[-18  40 -79 -12 -13   2] -> (94)
[ -29 -105  -79  -14  -36  -42] -> (73)
[ -8  53   7 -14 -19  22] -> (44)
[ -8  53 -19 -28 -19  22] -> (82)
common (94) (73):  => [-79]
common (73) (44):  => [-14]
common (44) (73):  => [-14]

[ 8 18 50 23  8 34 25 42 35 53 55 44 54 26 48 25 26 24  5 24 50 24] = (43)
[ -4 -32  33 -41  -4 -38 -68 -36 -45  15  10  20  46 -39   1 -55 -36 -64
  -1 -61  49 -54] = (13)
[ -21    3  -68   18  -21   -1   86  -20  -25  -61  -44  -28 -111   14
  -42   53    6   78   -2   71 -108   56] = (84)
[  8  18  50  23   8  34  25  42 -60 -37  55  24  54  26  23  25  26  24
 -44  24  50  24] = (65)
asked: [ 8 18 50 23  8 34 25 42 35 53 55 44 54 26 48 25 26 24  5 24 50 24] => (43)
asked: [ -4 -32  33 -41  -4 -38 -68 -36 -45  15  10  20  46 -39   1 -55 -36 -64
  -1 -61  49 -54] => (13)

[-30   9  82 -36 -23 -13 -46 -58 -22  23  13]  (116)
[-25 -17  23 -25 -22   7 -47 -12 -25  54  55]  (22)
[-36  63 -46  13  23 -29 -24 -67  24 -37   7]  (118)
asked: [-36  63 -46  13  23 -29 -24 -67  24 -37   7] => (118)

[  5 -22  -2  26  -1   0  -2 107  -4   5 -26  25  -1] = (12)
[107  68 -47  25 -42 -36 -75 -28  -2  -1  56 -50 -69] = (69)
[107  68 -47  25 -42 -36 -33  44 -25  45  57  25 -28] = (28)
[ 12  57  38  17 -27 -19  25  27  10  45  74 -45 -17] = (72)
asked: [  5 -22  -2  26  -1   0  -2 107  -4   5 -26  25  -1] => (12)
common (72) (69):  => [25]
asked: [107  68 -47  25 -42 -36 -33  44 -25  45  57  25 -28] => (28)
common (69) (72):  => [25]
asked: [ 12  57  38  17 -27 -19  25  27  10  45  74 -45 -17] => (72)
common (12) (72):  => [25]

[-49  88 -67 110 -56  89 -13  87  33  14  85 104  88 -45  -6 102 110 -67
  -6] -> (16)
[103 -62 -46 -94  95 -57  55 -63 -10  30 -64  34 -61  -3  34 -96 -50 110
  33] -> (86)
[-49  88 -67 110 -56  89 -13  87  33  14  85  17  88  37  30 109 110 -67
  -6] -> (99)
[-27   1  49  28  53 -27   3 -49  64 -34  19 -61   0   2  70  37  27  49
  71] -> (48)
[ 22 -54 102 -49  94 -77  23  85  42 -30 -37 -53 -54 -16  75   0 -48 102
  75] -> (113)
common (48) (16):  => [-49]
asked: [-27   1  49  28  53 -27   3 -49  64 -34  19 -61   0   2  70  37  27  49
  71] => (48)
asked: [103 -62 -46 -94  95 -57  55 -63 -10  30 -64  34 -61  -3  34 -96 -50 110
  33] => (86)
common (16) (48):  => [-49]
common (48) (86):  => [-61]
asked: [ 22 -54 102 -49  94 -77  23  85  42 -30 -37 -53 -54 -16  75   0 -48 102
  75] => (113)

[ 41 -58  20 -59 -57 -51  43 -52  83 -52  78  20  39 -49  41  87  29 -52] = (41)
[ 77 -64  73 -57 -62 -39 -37 -58  39 -49  44  64  74 -48  82  32  68 -55] = (141)
[-56   6 -57  38  14 -22  52  33  59  39  49 -66 -41 -49 -31  54 -53  25] = (37)
[-56   6 -57  38 -71 -22  52  33  59  39  49 -66 -41 -49 -31  54 -53  25] = (63)
[ 41 -58  20 -59 -57 -51  43 -52  28 -52  78  20  39 -85  41  87  29 -52] = (137)
asked: [ 41 -58  20 -59 -57 -51  43 -52  28 -52  78  20  39 -85  41  87  29 -52] => (137)
asked: [-56   6 -57  38 -71 -22  52  33  59  39  49 -66 -41 -49 -31  54 -53  25] => (63)

[-29 -87 -60 -32] -> (91)
[-32 -29 -31 -21] -> (107)
[-31 -17 -31 -20] -> (25)
[-31 -30  25 -32] -> (56)
common (25) (56):  => [-31]
common (56) (25):  => [-31]
common (25) (107):  => [-31]
common (91) (56):  => [-32]
common (56) (91):  => [-32]
asked: [-29 -87 -60 -32] => (91)
asked: [-32 -29 -31 -21] => (107)

[-105  -26   39  -20   15   44  -68    2    1  -27   44  -48  -14   44
  -37  -56  -32  -40  -18   -6   -9    8   80   -5  -32   19  -57   -8
  -25  -40  -17   13  -12  -33    4   19  -43   42] = (85)
[-46  36 -54 -35 -36 -99 -29  50 -17 -21  42  -5  53  18  45 -23   2  51
  12 -44  53  21 -54   7  -4  31  -6  -1  11 -18   4 -13  16  14 -21 -37
 -28 -22] = (150)
[ -45    6  -40    1  -51 -100  -23   49  -18   -1   36    3   20    5
   23  -23    1   64   30  -53   38   44  -53    1  -19   22    2  -11
   19   -6    0  -25   17    8  -12  -54  -32  -35] = (166)
[-105    1  -40  -20   15   44  -68    2  -41  -27   44  -48  -14   44
  -37   31  -32  -40  -18   -6   -9    8   80   -5  -32   19   31   -8
  -25  -40  -17   13  -12  -33    4   19  -43   42] = (60)
[-91   3  35 -12  12  41 -40   0  21 -57  36 -27 -19  31 -27  18 -50 -48
 -25  -5 -14  -4  51   4  -4   6 -27  -4 -26 -53 -16  -4 -49 -20 -26  28
 -36  39] = (88)
[-52  36 -65 -27 -39 -82 -21  41 -15 -29  42  -9  45  12  37 -29   5  49
   5 -35  38  23 -50   3   4  24  -1   6  13 -16  -4 -21  14  12  -5 -45
 -32 -23] = (55)
[-36  32 -66 -17 -43 -25 -26  44 -24 -32  39 -17  44   9  50 -24  12  47
   7 -48  50  27 -56   4  -8  29   4   3   5 -21  -2  -9  16   8 -18 -45
 -25 -19] = (134)
[-49  19 -50  -5 -50 -99 -31  49 -20  -8  39  -6  46  11  28 -26  -7  47
  33 -58  47  44 -60   9 -13  23   0  -4  12 -24  -2 -22  23  15  -9 -38
 -33 -27] = (71)
asked: [-46  36 -54 -35 -36 -99 -29  50 -17 -21  42  -5  53  18  45 -23   2  51
  12 -44  53  21 -54   7  -4  31  -6  -1  11 -18   4 -13  16  14 -21 -37
 -28 -22] => (150)
asked: [-105  -26   39  -20   15   44  -68    2    1  -27   44  -48  -14   44
  -37  -56  -32  -40  -18   -6   -9    8   80   -5  -32   19  -57   -8
  -25  -40  -17   13  -12  -33    4   19  -43   42] => (85)
asked: [-49  19 -50  -5 -50 -99 -31  49 -20  -8  39  -6  46  11  28 -26  -7  47
  33 -58  47  44 -60   9 -13  23   0  -4  12 -24  -2 -22  23  15  -9 -38
 -33 -27] => (71)
asked: [ -45    6  -40    1  -51 -100  -23   49  -18   -1   36    3   20    5
   23  -23    1   64   30  -53   38   44  -53    1  -19   22    2  -11
   19   -6    0  -25   17    8  -12  -54  -32  -35] => (166)
asked: [-91   3  35 -12  12  41 -40   0  21 -57  36 -27 -19  31 -27  18 -50 -48
 -25  -5 -14  -4  51   4  -4   6 -27  -4 -26 -53 -16  -4 -49 -20 -26  28
 -36  39] => (88)

[  5 -66  51   5 -56 -17  13 -79  33  19  -2 -72 -11] : (109)
[ 32  54  -8  -2   5   2 -58  36  23  26  11 -10 -69] : (70)
[ 29 -34 -34   3  34 -17  99 -54  54  19  -5 -20  51] : (119)
[ 19  78 -23  -2  10 -15 -25  12   9 -51  28  19 -75] : (29)
[-36 -18 -28 -27  53  -5  47 -44 -80 -13 -22 -26  22] : (79)
[ 41  32 -78   8 -39 -35   4  23 -36 -64 -53  46   4] : (176)
[ 23 -19 -17 -44   1 -12 -31 -10 -28  32  73 -38  -4] : (104)
[  6  47  75  19 -40  40  30 -39  18  25 -11  22  28] : (9)
[ -7 -44  35 -50 -27   8  -5 -72  52  41 -34 -38 -11] : (183)
asked: [-36 -18 -28 -27  53  -5  47 -44 -80 -13 -22 -26  22] => (79)
common (119) (29):  => [19]
common (119) (79):  => [-5]
common (79) (176):  => [-36]

[-53  22  46 -29 -39  22  29 -44 -61  -4 -60  15  63 -34  -1 -56  -3 -13
 -75 -16  53 103  93  79 -40  26 -62  33 -14  12  16  -4 -61] : (2)
[ 23  89  17  89 -19  83 -37 -26 -26 -76 -24 -38   1 -60 -26 -15 -68 -15
 -94  34 -80   1  49 -23 -39 -14  40 -58 -62  27 -28 -14 -56] : (8)
[  24   86   29   29    2   52  -96  -60  -57    2    5  -45  -42  -28
    2   17  -52   -9  -66   13 -112  -17   37  -10  -46  -38   12  -63
  -68  -13   36   -9  -52] : (77)
[ -5  79  28  30  24  63 -66 -65 -70 -23 -32 -25 -17 -56 -11 -15 -49  -7
 -98  22 -69  38  60  17 -59 -20 -15 -45 -69  -5  18 -21 -79] : (15)
[ 33  41  17  92 -38  77 -51 -23 -20 -64  -1 -47 -10 -46 -19  -4 -72 -18
 -82  28 -98 -21  39 -32 -37 -20  55 -66 -62  25 -20  -8 -44] : (80)
[ 20  41  20  92 -18  83 -38 -26 -25 -38 -24 -38   0 -61 -24 -13 -71 -18
 -94  31 -77   0  50 -19 -44 -14  42 -29 -60  30 -28 -14 -56] : (6)
[ 31  60  44 -45 -12 -23 -75 -27 -37 103  66 -41 -28  67  44  48 -11 -14
  24 -53 -95 -58  15   2  -1 -38   6 -32 -30 -30  90  35  22] : (148)
[-48   3  58 -81  40 -29  42 -21 -45  68 -19  19  73  33  25 -37  26 -15
 -12 -61  66  74  75  89 -10  26 -67  57  17   7  56  24 -37] : (131)
asked: [ 23  89  17  89 -19  83 -37 -26 -26 -76 -24 -38   1 -60 -26 -15 -68 -15
 -94  34 -80   1  49 -23 -39 -14  40 -58 -62  27 -28 -14 -56] => (8)
asked: [ 20  41  20  92 -18  83 -38 -26 -25 -38 -24 -38   0 -61 -24 -13 -71 -18
 -94  31 -77   0  50 -19 -44 -14  42 -29 -60  30 -28 -14 -56] => (6)

[-61  45   4  44  64  15  45  26  13 -22  56 -50  10 -17 -29  46  47  61
 -28 -47 -27 -54] : (31)
[ 100  -92   25  -50   89   56 -103  -30   88   63  -25  -16  -28  -33
  -64   29  -84  -99   -3  -66    3   50] : (103)
[  70   12  -61  -95  -28   26  -11  102  -62   51  -86  -62 -102  -88
   76   24   37  -73  -27  -20  -86  -21] : (87)
[100 -92 -36 -50  89  56 -98  83  88  63 -25 -16  92 -33 -64  29 -84 -99
  -3 -66  47  50] : (17)
common (103) (87):  => [-28]
asked: [  70   12  -61  -95  -28   26  -11  102  -62   51  -86  -62 -102  -88
   76   24   37  -73  -27  -20  -86  -21] => (87)
common (87) (103):  => [-28]
asked: [ 100  -92   25  -50   89   56 -103  -30   88   63  -25  -16  -28  -33
  -64   29  -84  -99   -3  -66    3   50] => (103)

